Below is a small trained network, with its code and all its weights. Each question gives an input and a target symbol and asks what happens when units are switched off, that is, made to give their printed mean instead of their output.

import numpy as np


def w(rows, s, z=0):
    codes = np.array(rows[::2]) - 128.0
    scale = np.full(codes.shape[1], s)
    scale[-1] = z or s
    return codes * scale


def f(y):
    return np.maximum(y, 0)


def softmax(a):
    e = np.exp(a - a.max(-1, keepdims=True))
    return e / e.sum(-1, keepdims=True)


def log_softmax(a):
    a = a - a.max(-1, keepdims=True)
    return a - np.log(np.exp(a).sum(-1, keepdims=True))


def net(x, mask):
    ids = ['αγεζηθλξπτψω'.index(c) for c in x.split()]
    T = len(ids)
    res = E[ids] + P[:T]
    u = 0
    for l in range(3):
        r = res
        for j in range(3):
            rows = slice(2 * j, 2 * j + 2)
            q, k, v = (r @ M[l][rows].T for M in (Q, K, V))
            z = softmax(np.where(np.tri(T) > 0, q @ k.T / 2**0.5, -1e9)) @ v
            o = O[l][rows]
            res = res + np.where(mask[u + j], z, o[:, -1]) @ o[:, :-1]
        u += 3
        y = f(res @ A[l][:, :-1].T + A[l][:, -1])
        res = res + np.where(mask[u : u + 4], y, B[l][:, -1]) @ B[l][:, :-1]
        u += 4
    return log_softmax(res[-1] @ U[:, :-1].T + U[:, -1])


Q, K, V, O, A, B = {}, {}, {}, {}, {}, {}
E = w([
[100,115,137],'α',
[143,139,49],'γ',
[109,114,158],'ε',
[219,165,157],'ζ',
[176,115,111],'η',
[71,64,105],'θ',
[99,182,135],'λ',
[101,119,141],'ξ',
[54,95,99],'π',
[171,121,88],'τ',
[152,227,176],'ψ',
[215,96,250],'ω',
],0.013)
P = w([
[107,254,142],'0',
[146,156,42],'1',
[156,137,30],'2',
[164,127,27],'3',
[173,118,19],'4',
[186,108,15],'5',
[193,104,12],'6',
[199,95,2],'7',
],0.004)
Q[0] = w([
[88,124,80],'0.h1',
[108,114,88],'0.h1',
[250,23,137],'0.h2',
[132,63,116],'0.h2',
[143,222,136],'0.h3',
[72,156,61],'0.h3',
],0.016)
K[0] = w([
[155,150,186],'0.h1',
[185,152,197],'0.h1',
[246,91,51],'0.h2',
[177,39,108],'0.h2',
[33,164,83],'0.h3',
[148,61,50],'0.h3',
],0.014)
V[0] = w([
[142,135,90],'0.h1',
[141,127,127],'0.h1',
[78,220,68],'0.h2',
[171,105,130],'0.h2',
[253,24,172],'0.h3',
[97,133,135],'0.h3',
],0.0046)
O[0] = w([
[127,113,117,142],'0.h1',
[121,125,125,124],'0.h1',
[79,25,75,241],'0.h2',
[133,153,122,98],'0.h2',
[210,255,134,3],'0.h3',
[118,106,145,139],'0.h3',
],0.005,0.002)
A[0] = w([
[124,52,209,227],'0.n1',
[235,61,178,248],'0.n2',
[225,174,41,225],'0.n3',
[126,2,163,3],'0.n4',
],0.0082,0.0012)
B[0] = w([
[124,44,110,170],'0.n1',
[232,78,112,189],'0.n2',
[85,164,2,251],'0.n3',
[51,58,198,191],'0.n4',
],0.0093,0.0025)
Q[1] = w([
[96,117,156],'1.h1',
[150,41,150],'1.h1',
[87,108,185],'1.h2',
[86,90,2],'1.h2',
[169,133,130],'1.h3',
[203,116,71],'1.h3',
],0.015)
K[1] = w([
[87,155,116],'1.h1',
[103,133,42],'1.h1',
[99,142,91],'1.h2',
[250,38,61],'1.h2',
[152,155,156],'1.h3',
[185,106,89],'1.h3',
],0.015)
V[1] = w([
[47,147,114],'1.h1',
[129,151,43],'1.h1',
[26,142,134],'1.h2',
[148,140,1],'1.h2',
[207,71,67],'1.h3',
[246,96,35],'1.h3',
],0.0088)
O[1] = w([
[125,155,59,166],'1.h1',
[92,197,135,172],'1.h1',
[131,120,17,107],'1.h2',
[131,254,135,253],'1.h2',
[35,164,173,171],'1.h3',
[46,163,205,175],'1.h3',
],0.0078,0.0068)
A[1] = w([
[195,78,239,128],'1.n1',
[144,224,99,99],'1.n2',
[253,229,147,132],'1.n3',
[177,215,158,1],'1.n4',
],0.0069,0.0031)
B[1] = w([
[20,168,27,156],'1.n1',
[185,163,198,254],'1.n2',
[191,61,170,199],'1.n3',
[2,47,147,198],'1.n4',
],0.0068,0.0062)
Q[2] = w([
[252,115,137],'2.h1',
[88,194,58],'2.h1',
[112,155,131],'2.h2',
[136,155,106],'2.h2',
[62,100,139],'2.h3',
[55,206,74],'2.h3',
],0.025)
K[2] = w([
[251,150,102],'2.h1',
[58,199,162],'2.h1',
[153,145,178],'2.h2',
[90,117,143],'2.h2',
[94,51,150],'2.h3',
[23,218,164],'2.h3',
],0.021)
V[2] = w([
[141,136,132],'2.h1',
[236,195,163],'2.h1',
[51,156,88],'2.h2',
[128,167,161],'2.h2',
[162,37,102],'2.h3',
[125,83,251],'2.h3',
],0.015)
O[2] = w([
[143,141,151,126],'2.h1',
[204,202,249,109],'2.h1',
[217,36,130,186],'2.h2',
[167,142,39,162],'2.h2',
[116,91,242,5],'2.h3',
[246,2,102,138],'2.h3',
],0.0093,0.019)
A[2] = w([
[124,2,205,200],'2.n1',
[250,28,165,38],'2.n2',
[232,194,55,97],'2.n3',
[169,85,52,2],'2.n4',
],0.0087,0.0023)
B[2] = w([
[162,69,192,152],'2.n1',
[85,247,85,184],'2.n2',
[141,50,109,254],'2.n3',
[119,173,233,212],'2.n4',
],0.012,0.035)
U = w([
[111,143,110,143],'α',
[92,145,2,43],'γ',
[185,117,225,202],'ε',
[181,218,100,105],'ζ',
[199,114,115,195],'η',
[117,52,122,2],'θ',
[51,228,94,179],'λ',
[115,144,125,180],'ξ',
[55,126,49,40],'π',
[178,78,81,83],'τ',
[184,223,239,98],'ψ',
[146,153,147,221],'ω',
],0.0062,0.005)

Each question gives the input, a string of symbols that net reads in full, and the target symbol t.
The units are the heads (2 rows each of Q, K, V and O) and the neurons (one row each of A and B). Each row of codes is followed by its name. A weight is (code - 128) times the scale printed after its matrix; where a second scale follows, it is the last column's (O, A, B and U).
mask holds one flag per unit, layer by layer, with each layer's heads first. A switched-off unit (its flag False) gives its mean, the last column of its rows in O or B, instead of its output. The means were averaged over made-up inputs and are rounded, as every weight is.
A unit's drop is (log p(t) with every unit on - log p(t) with that unit switched off) / (log p(t) with every unit on - log p(t) with every unit switched off).
The circuit of an input: a set's keep is (log p(t) with only the set's units on - log p(t) with every unit switched off) / (log p(t) with every unit on - log p(t) with every unit switched off). Starting from the 12 units with the biggest drops (on a tie, the unit counted first), units are removed one at a time, each time the one whose removal leaves the highest keep (on an exact tie, the one counted first), for as long as the keep stays at least 0.8.
units of the circuit, in order: the units of the circuit, biggest drop first
unit that matters most: the unit with the biggest drop
top k neurons: the k neurons with the biggest drops, biggest first
k most important neurons of layer l: the k neurons of layer l with the biggest drops, biggest first
which heads matter: for each layer, one digit per head in row order, 1 if its drop is at least 0.15 and else 0, layers parted by /
input λ λ ω θ ζ ε θ, target ε: units of the circuit, in order => 2.h3, 1.h2
input ω λ λ λ ζ, target ψ: top neuron => 2.n4
input λ θ λ ψ η ω η, target ε: units of the circuit, in order => 2.h3, 0.n2
input ξ ε λ ψ ε θ θ λ, target λ: units of the circuit, in order => 2.h3, 2.n3, 1.h2
input λ η π η λ α θ, target η: which heads matter => 000 / 011 / 001
input λ ζ ε θ ε λ ψ, target ζ: top 4 neurons => 2.n2, 2.n4, 0.n2, 0.n3
input π π ξ ψ θ ζ π, target ζ: top 3 neurons => 2.n2, 2.n4, 0.n2
input ω ε ξ γ, target ψ: which heads matter => 001 / 110 / 001
input λ λ θ λ θ ε θ λ, target λ: which heads matter => 000 / 011 / 001
input λ λ λ λ ζ λ λ, target ζ: which heads matter => 000 / 011 / 001
input θ ε π, target π: top 2 neurons => 2.n4, 1.n3
input λ λ θ λ η ψ, target η: units of the circuit, in order => 1.h3, 1.h2, 2.h3, 0.n2
input α λ α θ ψ, target ψ: which heads matter => 000 / 011 / 111
input λ ω η π, target ε: top 3 neurons => 2.n1, 2.n4, 0.n3
input ψ γ ψ λ ζ, target ζ: top 2 neurons => 2.n2, 0.n2
input λ γ ω λ π λ, target ε: 3 most important neurons of layer 0 => 0.n4, 0.n2, 0.n3
input ψ λ ε α ε θ ξ ε, target ε: top 2 neurons => 0.n3, 1.n2
input ζ λ α η ε, target η: top 2 neurons => 0.n3, 2.n3
input π λ π, target π: 2 most important neurons of layer 0 => 0.n4, 0.n2
input ψ ψ η ε ε λ ψ, target η: top 4 neurons => 2.n3, 0.n3, 2.n4, 1.n2
input λ ε θ ψ λ η τ ξ, target τ: top 3 neurons => 0.n3, 2.n3, 2.n2
input λ θ λ ζ λ ε, target ζ: which heads matter => 000 / 011 / 001
input ψ θ ε ζ λ λ θ π, target ζ: top 4 neurons => 2.n2, 0.n2, 2.n4, 0.n3
input ω ζ λ, target ψ: top 3 neurons => 2.n4, 2.n2, 0.n2
input τ ψ θ α ψ ξ π, target τ: unit that matters most => 1.h3
